A new row, then what is left of it after taking away its nearest point in the smallest flat space through zero that holds the last named rows above it.
Gole (5 x 25):
[[  5  14 -29   4 -29 -29  20  20  -4  -7   4   6 -21  12  15  -7 -21 -19
    5   1  32  17   5  12  22]
 [  0   6 -14   2 -63   8 -10   2  13  35  13  25  19  18  10 -54 -23 -41
  -22   1   7 -14 -11  13 -12]
 [ 12 -18 -15  -2 -45  -1   9   2   2  20   4  17 -11  16  -2 -47 -20 -15
  -13   3  31  -4   0  14   9]
 [ -4  -2 -28   3 -47   7   9   1   4  17  21  19  -7  19  -3 -41 -21 -35
   -4  16   0  -1   1  23   1]
 [ -2  -8 -34   0   7  20  -1   2  32 -29  15 -22 -44  -8 -24  -2 -20   9
   21  22 -28   8  20  -7  22]]
New rows:
[-15 -12   4   5  -2   1   0  17  13 -53 -12  -1 -40   6 -25  -6  12  -2
  18   9  -1 -28  24 -19  26] -> [-20  -1  19   7 -11  -4  -3  15  -1 -34 -14  14  -9  12 -11  -8  21 -17
   6   1   2 -34  11 -13   8]
[ -4   3  -2  -6  10 -19 -33  34  31 -19  -6  -8 -36 -20   6  15 -11 -11
   1 -12 -22   7  18 -45   0] -> [ -7 -18  10  -7   3 -17 -12  20  -4   4  -1  16 -25  -4  -1   0   5 -21
  -5  -5 -12   4  13 -17 -12]

gafi, 5 rows:
[[  4  11 -45  21 -31  31   4  11 -48  16  41 -17  -8  51  15  42   9 -41
  -24  -4 -15  -8 -23 -27   2]
 [-19  26 -33  40 -25  18  43  43 -24   3  32 -14 -14  22  27  -2   7 -46
    3 -20  -2  -4  -5 -24  -8]
 [ 19  37 -30  39 -55 -13  57  55  -2   5  21 -15 -30  19   2  -7  24 -32
   26 -21  17  15 -19   7  12]
 [-24  52 -14  18   8  33  52  52  -7 -19  44 -18   0   7  -7  -5   1 -14
   19 -30  54 -31   8 -17 -15]
 [-17  24 -25  -4  -1   5  21  16 -24  17  12 -21  -6  22 -14  -2   1 -31
   -2 -24  21   6  -1  -1  -4]]
New rows:
[-24  23 -17   3  25  28  -4   9  -4  12  23   5  16   7   4 -22   4  -2
  -7  30  13 -43   1 -26 -12] -> [ -2  13 -15   0   5  -1  -8   3   7  23   2   8   5   5  -3 -29  13   0
  -1  35   3 -18  -8  -5   2]
[-16  12   1 -35  28  18 -35 -16   0  -3   8  -6  10   7 -31   4 -30   2
   6  -8  28 -19   7  -5  -8] -> [ -2   5  -4  -2  -8   1 -20   0   9  -3   3   2  -6   4  -4  -5 -19 -10
  16  -2   0  -3  -2  -5   0]

pog, 4 rows:
[[ 25  -1  -7  12  28  32   8 -16   5 -27  12 -22   1  27   8  13   3  -8
  -33   9   4   5 -19   6  -7]
 [  5  52 -31 -10 -28 -33  19  39  14  20   8   0 -14  -3  38  -2 -20  42
   52  13  13 -39   0 -16  17]
 [-34  12  14  12   7 -17  24  12   5   4  32  -7  -5  -6 -37   4   1   1
   34   8  -9  -9   3  12  13]
 [  5  57 -29  13  31  -4  55  26  26 -18  52 -35 -20  19   7  15 -19  13
   38  28   3 -42 -26  18  16]]
New rows:
[ 11 -32  26   0  -1  14  -9   0   2 -13   9 -10  34  27  -2  -2  19  24
 -42   7  24  31  13  -8   0] -> [  4 -13   7 -17   8  -8   6  20  10  -7   7  -3  21   2   2 -14  -1  10
  -8   3  16   6  11  12   4]
[  5   7  25  -9  42 -35  18  14  29 -23 -23  15 -21 -45  -7  -5   2 -46
   5 -15 -28   2 -39  41 -14] -> [ 13  11  36   8   5 -30   6  12  25 -14 -17   9 -10 -14   9  10  19   4
  -6  -2  -8  15 -31  -1  -7]

zited, 5 rows:
[[ 15  -7  -1  -8 -41   5 -10 -25 -19  14 -24  -6 -10 -13  17  22  -8   2
   -2  21 -19  46 -17  22   6]
 [-10 -23  -5   5   0  -9 -27 -19   2   0 -14  18   6 -60  -9  -1 -28  -2
  -42  18  -9 -33  16  25   5]
 [ 31  11  -2 -42 -28 -21 -12 -27 -24   0  -6 -23 -25  -7  50  25 -12  29
   14  17 -25  81 -39  14  37]
 [ 20 -18 -23 -32  -6  -5 -46 -40 -21   1   6   9 -16  -6  18  15 -44   0
    3   6 -46  57   1  12  26]
 [  5 -13   2 -42 -51 -22 -30 -48 -47 -37 -22 -18  -8 -12  20  14 -16  19
   -5   7 -17  66 -13  18   7]]
New rows:
[-31  -8  32 -13  -1   0  11 -19 -23  14  17 -12  22  20  14  -8  -6 -30
  12 -42  -2  -4 -33  -3   9] -> [-29 -10  31  -8   1   0   9 -19 -17  25  13  -7  21   1  16  -5 -12 -30
   1 -32  -5 -13 -34   6  15]
[  4 -11 -16  21 -32  31 -19  23  -8  19 -11  19  10  42 -43  17  -4 -31
 -20   3  -4 -10  30   3 -27] -> [ 12  10  -9  -7 -14  -7 -14  28  -5   1   1   1   0  19 -10  15  -4   5
 -23   6   4  -5   7   2   6]
[ 27  22  20   3  37  -7  -3  -4  16  43 -70 -20 -38 -29  -2   4   1  -9
 -27 -19 -12   0 -13 -11 -20] -> [ 19  18  18  -8  39 -11 -12 -10   4  18 -62 -21 -34  -7 -11  -4   0 -11
 -19 -36 -11   7  -2 -23 -29]

Sot:
[[ -3  15  29  29  -5  20  -1 -39  14  32  29  28   5  17 -45  26  -7 -24
  -13  26  -8   9 -24 -23   3]
 [ -5  -8  -7   3   1  23  10 -21  22  27  16   8   9  10 -46   7 -19 -12
    7   5 -19  -3  -3 -29  10]]
New rows:
[  9  15 -22   7 -18 -18   9  48  -3   1  -5  15  19 -37  50  -7  26  30
  -5 -18  50  34  -3  20   5] -> [  5  10 -24  13 -18   3  17  27  16  27  11  25  27 -27   8   2  10  18
  -1 -11  34  33  -8  -6  13]
[ 31   3   7  13 -19 -16 -34  28 -15 -20   5   9   6  10   2 -28  -9   1
   5 -27  12  -9  39  17 -23] -> [ 29   3   9  18 -19  -5 -31  15  -6  -6  15  16  10  16 -20 -22 -16  -7
   5 -21   5  -9  34   4 -19]
[ -2 -13 -41 -28   2  38  10  35  20  13  11 -26 -12  14 -30   3   3   2
  23 -27 -14  11   7 -47  17] -> [  3  11  -6  -8  -4  22  -5  32   0   1  12 -14 -21  14  -1  15  25  -1
   2 -12   7  23  -9 -24   5]

zetus:
[[  1 -57  16   0  -7  -1  47   4  44 -33  25  17 -35  -2 -64  34 -18  17
  -17 -37  -3  14  21   6  10]
 [  3  44  -6  14  11   5 -16   2 -19  27   6  -4   4 -10  25 -33  -5  17
   28  21  11   6 -19   7  20]]
New rows:
[-37  39  10  32  34  11  -8  11 -29  28  -1  -7  18 -45  47  -6 -19  15
  13  17  32  27 -26   6  26] -> [-40  -7  16  17  22   6   8   9 -10   0  -8  -3  15 -34  22  29 -13  -4
 -17  -5  20  20  -6  -2   4]
[  1  57  27 -18  31  -8 -22  14 -40  -6  10  -1   1  -2  20 -41  23  -7
  24  28  14  -9 -32 -15  11] -> [  0  15  35 -26  23 -11   1  14 -16 -31  14   6 -12   3 -14 -12  20 -11
   3   5   7  -8 -15 -17   3]

tiri:
[[-32   1  -9  -7 -14  -7   0  -4 -11  -7  -2 -17 -31  -3 -27   0  11  12
   23 -16  12 -29  24 -34  10]
 [ -9 -19  -1   5  -7 -31   7   6 -21   4  -1 -30 -28  19 -24 -14   1   4
   -4  15  10 -60  28  -4  20]
 [-26 -11  22   4  -8  31   0 -10   9   3  19   8 -15  18  -2  -2  18 -10
   14 -14 -23  32 -10  -6  42]
 [ 28 -19 -19   4 -15 -25  34 -11 -18 -11  36  16  -6   7  -5 -11  24  -3
  -23 -34 -49 -29 -55  -7  46]
 [-21  21   6  -7  -1   4 -25  -6   3 -17   6   0  -9  -6  14  20  23  26
   26   3  27  16  43 -21 -19]]
New rows:
[-20  12  31  23  -9 -52  -3  -2  -5 -11   7  33 -13  -2   6  -5  37   1
  43 -32  -5  16 -17   9  42] -> [-12  15  25  22   1 -55  -4  10  -2   2 -21  23   0 -12   0 -10   6  -8
  35 -16  12   8 -13  24  14]
[-47   3  20  30  35  28 -36   7   6   9  21  30 -20  10 -29  -7  -2 -23
  -6  25 -20  32   2   0  22] -> [-20  14  -9  24  34  -6 -28   9  -7  -4  19  31 -11 -10 -28  -3  -3  -8
 -18  18 -13  -1  -3  -8  -4]
[-31 -15   7  32 -10  21   2   5  -2  41 -10  -7  -4   8 -63 -42 -10 -25
  -8   3  -4  -3 -24  12  16] -> [ -8   8  -2  27  -7   0 -13  -2  -6  14  11  10   9  -4 -27 -20  20   7
  -8   5   9   4  -8   4 -12]

kabak:
[[ 21  18  26 -23  57  11  -6   2 -14  12 -14   1  29 -13  -3 -14   8   5
  -16   7   8 -10  30 -35  16]
 [-18  -1  11 -20  30  -8 -31   0 -11  14  -4  -1  21 -13  23  -1 -10  -2
   23 -21  13 -32  31 -22  -4]
 [-22   3  -6 -18  70 -10 -10   7  -6  -5 -10  -1  17 -17   1 -17 -19 -22
    9 -18   8 -29  30 -47 -23]
 [ -7  11  16 -30  76  -2 -22   4 -15  10 -14  -1  33 -20   9 -16  -9  -8
    6 -15  14 -33  44 -50  -5]]
New rows:
[ 16  -2  37 -12 -18   7 -22   3 -20  -3  -4  -7  26 -12  16  -3   5  32
 -12   3  -5 -15  31  26  55] -> [ -6  -8   2   1  -5  -3  -1   9  -7 -31  -3 -10   7  -9  -3 -13 -12   7
 -13  -5 -13 -11  16  17  19]
[ -6  22   1  15  33  17  14  19 -23  -4  11   1   7  13  -7   3   4  15
 -34  11 -29  19  -1 -23  34] -> [-26  15  -6  14   9  10  -3  14 -20  -4  17  -5   4  19   8  11  -4  17
 -11 -12 -25   9   0  -9  16]
[ -6  19  16  23 -51  26  -9   3  -2   7  -5 -31  -4 -25  55  17 -39  10
 -16   2  -8  16 -14  46   6] -> [ -8  25  10  17  -2  25   2  10  -3  -3 -13 -30   2 -34  41   2 -46  -6
 -27   4  -8  11  -4  15  -5]

mevat, 5 rows:
[[ -5   2  -9   5  -9  25   9  21  -6  -3 -25 -25 -16  -6   5   8  16   4
   11  16 -15 -15  13  -1  34]
 [-16  13  -4   8 -13  40  34  18   3 -35 -43 -32  -2   2  -5  10  26  18
   27  46 -21  -1  44 -29  33]
 [ -1  24   1  28 -25  23   7  40   1 -13 -34 -35  13  16  -9  -1  18  10
    3  48 -20 -19  40  -5  31]
 [  7  33  -3  22 -22  37  -3   2  -4   1 -12   2   9 -44  12  -5 -15   6
    0  30 -23 -18  29 -39   8]
 [  2   9  11  13  -7  23   7   9 -20  -8  -7 -17  23 -18 -11 -10  -7   5
   12  15 -19   4  27 -25  33]]
New rows:
[ -3  20  -1  -6 -12 -16 -40  18  15  35   5 -25  37  21 -25   5 -18 -30
  14  26   6  44 -24   8   2] -> [-11  17 -14 -18  -9   4 -27   5  20  29  -6 -20  11  -1  -9  18 -12 -26
  26  26   2  42 -26  -7   2]
[ -3  12  -5 -17  -3  22  -4  -5  -9 -12   4 -41  32  36 -26 -12  20  12
  33   5  27 -31 -39 -12 -35] -> [  1  14  -9 -17  -5  31 -11  -8 -16  -1   8 -37  25  13 -17 -13  11   9
  32  -2  22 -39 -44 -17 -29]

Nuzot, 2 rows:
[[-15  -3  58 -27  44 -23 -27 -22   2  32  -9   6  -5  -3 -37 -23  38   7
   26  19   0 -26   4 -34  -6]
 [ 21   4  17  14   5  -7 -11  19 -15  44   6 -21   7 -14  12  16 -11  -3
  -13  20   0   7 -12  13 -22]]
New rows:
[  4 -13 -29 -18 -10   6  20 -23 -10 -37  35   9  -4  31 -13 -25  22 -16
  16 -40   6 -19   7 -54  35] -> [ 27  -9 -11  -3  -5  -1   8  -2 -26  10  42 -14   4  16   0  -7  10 -19
   2 -19   6 -11  -6 -39  11]
[ -2  11  34 -30  25  21 -14  19 -13  14  -8 -12  -2   2 -24  32  23   0
 -17  14  -3  -7 -19   5 -17] -> [ -6  10   9 -28  10  31  -1  17  -7 -15  -8  -5  -3   9 -18  32  16  -1
 -19   0  -3  -2 -15  10  -6]
[-12   1 -17 -25  -9  11   3  -3  15 -69  -2  35   3  21 -34 -20  -1  17
  -1  18  39 -26  19  -4  15] -> [ 10   5   0 -10  -4   4  -8  17  -1 -23   4  13  10   6 -21  -3 -13  14
 -15  39  39 -19   7  10  -8]

sib:
[[  7 -12  23   6 -10   5  -9 -33  28  20  -5  15 -17  -1 -19  43 -45 -20
  -23   9  -3  25  11 -19 -21]
 [ -1  -2  42  21 -31  17  32 -43 -34   6 -32 -22  10  -7   0  16  -4 -10
  -41  35  48 -26 -32  16 -42]
 [ 16 -27  -8 -12   4 -18 -79  36  14 -45  -2   2 -22  28   8  34   7  -6
   20 -25 -44  10  28  30 -18]
 [-14 -15  -2  15   9 -25  27 -17 -41 -22  27   4  14   7   0 -23 -12  39
  -25  10   9 -25 -15  -1   1]]
New rows:
[ 18  20  13  35 -13  29   4   9  -5  -1 -60   0 -27  15 -19  23  -1 -51
 -44 -37  -3  -5  13  14 -11] -> [  7  19  -8  35   7  10  19  16 -16  -9 -29  11 -19  17 -19  -6  -4 -22
 -40 -44 -13 -10  14   2  14]
[ 20   3  13  -5  11  14  -7 -13   4   7 -17 -12 -13 -42   7  18 -32  29
  18  -6  11  17  34 -25 -10] -> [ 17   2   8  -4  13   9  -5  -4 -13  -7 -15 -19  -6 -39  14   5 -18  39
  21  -7  14   3  28 -14  -9]

Gigit (2 x 25):
[[  5   9   9 -41 -24 -33  62  28  31  10 -22 -17 -27  28  15  43 -14 -21
   25 -50  16  48   9 -24 -25]
 [ -5  -1 -16  27  -3   2 -35 -30   0   2   9  -8  -4 -16   0 -35  10   2
    0  23  -8 -17  -5  13   2]]
New rows:
[  6 -12  37  10  34  16   9  44 -34 -17  31  33  34 -10 -42  34   8  -5
 -13   1  17  -5  -9   0   0] -> [  1  -5  15  23   5 -11   0  13  -5  -4  28   1   1 -14 -28   7  14 -21
  11  -2  17   8 -10   2 -20]
[  2  -1 -21   7  -4 -39 -41 -35  26 -25 -19 -55   3 -10  21  34 -32 -24
   4  -9 -10 -14 -23  37  -2] -> [  5  -4  -7  -4  11 -25 -32 -15  11 -32 -18 -38  21  -6  14  53 -36 -16
  -8 -11  -9 -18 -22  34   8]

nurud:
[[ 27 -19   8   1 -25   8   3  13  29 -18   1 -14  11  16  -2 -11   4   5
   22 -17  12  -8  20  13  15]
 [  6 -10  27  31 -13 -18  -2   6 -15  -5 -23   8  30 -10 -39  -5   0 -31
    5  10  12 -32   0 -31 -15]
 [  5  55  13  18  13  41   0 -13  37  36  21   1   0 -14   9  28 -31  -1
   30  22 -51  15  35  53  -6]
 [ 38 -31  -6  17 -74  11  -3  35  11 -23 -13  -2  25  22  12 -20  24 -17
  -17  -8  11 -15  19  -4   4]]
New rows:
[-10 -33  -2 -19  37   3   1   8  29 -25 -15  -4  20  25   3 -31 -23  27
  32 -17  24  -3   8   4  -4] -> [-17 -13 -11  -2  23  12  -5  11  11  -7 -19  13  24  15  14 -22 -22   7
   3   7   1   0   7   0 -23]
[-14  -6  -6 -21  15  14  10   9  11  -9  25  -9 -36  13  14  -7  -9  15
  30  -5  -7   5 -26  24   9] -> [-10  -7   2   3  -5  10   6  17  -3  -7  10   2 -17   6   1  -8  -5 -10
  18   8  -9 -11 -25   6  -5]
[-42 -12   3  -6  13  25  -9  10 -19  31  48  21  39  20  14  -2  40  22
 -41  -1   8 -38 -10 -23  -7] -> [-32  -9  17  -3  17  31  -6   8   2  30  52  13  44  21   4   0  31  26
 -14  -6   7 -42   4  -9  -1]

pul (3 x 25):
[[ 23   2   5 -18  32   3 -21  22 -14 -21 -21  -6  32   1   8 -23  13  13
    7  -1   4 -28  -3 -10  25]
 [ 39  -9  18 -12  36 -30 -35  20 -22 -14 -43 -16  19  -6  20 -41  36  12
   31  17   7 -69  -2  -9  16]
 [ 37   3  16 -14  40 -18 -39  32 -22 -15 -34 -16  34  -2  22 -43  29   9
   23  13   2 -62  -4  -9  28]]
New rows:
[  2  17   3  21  -8   8 -39  66 -34  16  30  -9  41   0  26 -19 -23  -3
  -5  12  -9 -17  -5   3  29] -> [ -2 -22  -4  14 -18   1  -9  23 -29   1  10   3   4  -8   3   6 -18  18
   1   4  12  -3   2  -3  -3]
[-18 -24  -9 -10 -32  -7  33 -23  24  -6 -14  10 -32 -12 -30  16 -10  14
 -19 -24   0  11   7  -4 -30] -> [ -6   1   0  -9 -15  -8   5  12  15  -1 -11  -1  -1  -8 -10 -11  -5   3
 -16 -16 -12 -14   2  -3  -3]

varim, 5 rows:
[[-10   5   4  -1 -17 -21 -19 -28 -35 -12  18 -25 -12  31  12  17 -25  -9
    5 -24 -12   3  11   9 -16]
 [ -7   8 -10   3   0 -14 -26   0 -35  -1  22  -3   5  18  -9  -8 -28   6
   11 -20 -12   7  17  11  13]
 [-10   4  20   6   8  -8 -27 -16 -34  -8  24 -18 -16  18  12  -3 -17 -12
   10 -25  -3   1  -1  22 -16]
 [-10  11  27  12  28  -4  -4 -15 -41  19 -15 -27 -25  -8  13 -52   0 -32
   31 -37  25  -9  -1  29 -23]
 [ -2  -4  20  12   2 -24 -17 -25 -28  -8  28 -11  -8  14   4  -4  -6  -7
   15 -18   0   1  -3  21 -13]]
New rows:
[-23 -26  22  46 -44 -39  -3   6  16 -19   4  -6 -31  12 -54   7   5   3
 -14 -10 -30  13  28   0   9] -> [-29 -18  27  41 -25 -10  -3  25  21 -10 -15  -9 -41   0 -45  -8   7  -7
 -18 -13 -22   9  23   1   5]
[ 45  -9 -15  -9  23  15  14  32  20  30  -9   9  33 -31 -36 -19  44  13
   0  22   2 -11  -5   3  36] -> [ 31  -2  -3 -16   6   7  -5   2  -9  13   3 -25   9   3 -10  10  20  -4
  -4  -2 -10 -11   0  10   6]

Porid:
[[-30  -4  -6  21   8   8 -31 -10  23  -1  33  -2  -6  -8   8   8 -18 -20
   14 -10  12  10  10 -22   7]
 [-31  -8 -12 -12  19 -42 -20 -34  28 -19  30 -16  -4  14  14   2  -3  -6
   13 -29   4  10  19 -27  22]
 [-25  20   5   3  19 -20  -1 -35  20  16  26   5  20  17 -25   7 -29  22
   -9 -18  -7 -21  -5 -17  44]]
New rows:
[  2  -6  -5 -34 -13 -54   4 -28  10 -37  10 -29  -7   8  30 -11  33 -29
   3 -17 -16  25   9  10  19] -> [  4  12   8   1 -21  -3   4 -10   3  -4  12  -7   4  -8   5  -3   6 -26
  -7   3 -15   9 -10  18  19]
[  8  26  21  32 -15   4 -49  -4  -8 -19  19  -1 -21 -21   8  -4 -17 -43
  17   5 -13   0   4  13 -14] -> [ 18  32  24  12 -11 -20 -29 -14 -14 -19   6  -3 -12  -6  -1  -8 -10 -22
   6   1 -24 -11   0  20  -2]
